Below is a small trained network, with its code and all its weights. Each question gives an input and a class and asks what happens when units are switched off, that is, made to give their printed mean instead of their output.

import numpy as np


def w(rows, s, z=0):
    codes = np.array(rows[::2]) - 128.0
    scale = np.full(codes.shape[1], s)
    scale[-1] = z or s
    return codes * scale


def norm(h):
    return h / np.sqrt((h * h).mean(-1, keepdims=True) + 1e-5)


def f(y):
    return np.maximum(y, 0)


def log_softmax(a):
    a = a - a.max(-1, keepdims=True)
    return a - np.log(np.exp(a).sum(-1, keepdims=True))


def net(x, mask):
    res = np.array(x, float).reshape(1, 3) / 4 @ E
    u = 0
    for l in range(2):
        y = f(norm(res) @ A[l][:, :-1].T + A[l][:, -1])
        res = res + np.where(mask[u : u + 6], y, B[l][:, -1]) @ B[l][:, :-1]
        u += 6
    return log_softmax(norm(res)[-1] @ U[:, :-1].T + U[:, -1])


A, B = {}, {}
E = w([
[141,68,99,182,99,139,159],'x0',
[95,204,125,140,250,119,70],'x1',
[147,106,99,148,91,121,158],'x2',
],0.013)
A[0] = w([
[138,196,151,100,173,78,108,28],'0.n1',
[126,76,130,102,3,156,223,160],'0.n2',
[134,122,107,120,110,166,122,3],'0.n3',
[108,195,157,76,169,117,35,97],'0.n4',
[81,127,111,105,108,164,183,61],'0.n5',
[136,105,131,94,63,127,189,100],'0.n6',
],0.011,0.003)
B[0] = w([
[113,205,107,115,147,134,155,177],'0.n1',
[254,23,136,118,98,97,202,248],'0.n2',
[176,137,131,210,125,106,163,131],'0.n3',
[209,205,134,82,243,239,90,208],'0.n4',
[173,198,97,111,95,86,163,143],'0.n5',
[163,93,105,162,66,54,153,190],'0.n6',
],0.0084,0.016)
A[1] = w([
[169,71,157,146,10,97,148,190],'1.n1',
[149,110,119,134,145,153,93,88],'1.n2',
[99,101,137,82,120,129,158,1],'1.n3',
[110,101,152,141,100,142,85,107],'1.n4',
[118,141,93,199,140,87,140,115],'1.n5',
[116,184,151,147,134,132,94,100],'1.n6',
],0.011,0.004)
B[1] = w([
[157,26,180,2,98,117,101,250],'1.n1',
[84,158,92,101,92,151,169,142],'1.n2',
[155,142,132,154,207,70,159,128],'1.n3',
[61,77,131,114,186,90,84,128],'1.n4',
[35,104,190,139,60,103,101,141],'1.n5',
[154,153,141,108,85,118,202,159],'1.n6',
],0.0087,0.014)
U = w([
[179,44,114,91,56,109,165,157],'0',
[9,125,116,186,75,117,120,5],'1',
[133,227,101,99,179,179,124,248],'2',
],0.015,0.0029)

Each question gives the input, the list of numbers given to net, and the class t.
The units are the neurons (one row each of A and B). Each row of codes is followed by its name. A weight is (code - 128) times the scale printed after its matrix; where a second scale follows, it is the last column's (A, B and U).
mask holds one flag per neuron, layer by layer. A switched-off neuron (its flag False) gives its mean, the last column of its row in B, instead of its output. The means were averaged over made-up inputs and are rounded, as every weight is.
A unit's drop is (log p(t) with every unit on - log p(t) with that unit switched off) / (log p(t) with every unit on - log p(t) with every unit switched off).
The circuit of an input: a set's keep is (log p(t) with only the set's units on - log p(t) with every unit switched off) / (log p(t) with every unit on - log p(t) with every unit switched off). Starting from all 12 units, units are removed one at a time, each time the one whose removal leaves the highest keep (on an exact tie, the one counted first), for as long as the keep stays at least 0.8.
circuit, biggest first: the units of the circuit, biggest drop first
unit that matters most: the unit with the biggest drop
top k neurons in layer l: the k neurons of layer l with the biggest drops, biggest first
drop when u is switched off: that unit's drop, to one decimal
input [7,3,0], class 1: unit that matters most => 0.n2
input [6,1,-4], class 1: circuit, biggest first => [0.n2, 0.n4, 0.n6, 1.n1]
input [5,6,6], class 1: circuit, biggest first => [0.n2, 0.n4, 1.n5]
input [5,3,4], class 1: circuit, biggest first => [0.n2, 0.n4, 0.n6, 1.n1]
input [8,4,-4], class 1: circuit, biggest first => [0.n2, 0.n4, 1.n1]
input [5,5,3], class 1: top 2 neurons in layer 0 => [0.n2, 0.n4]
input [8,7,1], class 1: circuit, biggest first => [0.n4, 0.n2, 1.n5]
input [2,2,1], class 1: top 2 neurons in layer 0 => [0.n4, 0.n2]
input [3,5,8], class 1: drop when 0.n2 is switched off => 0.8
input [-4,0,2], class 2: drop when 0.n6 is switched off => 0.0
input [7,3,-5], class 1: drop when 1.n1 is switched off => 0.1
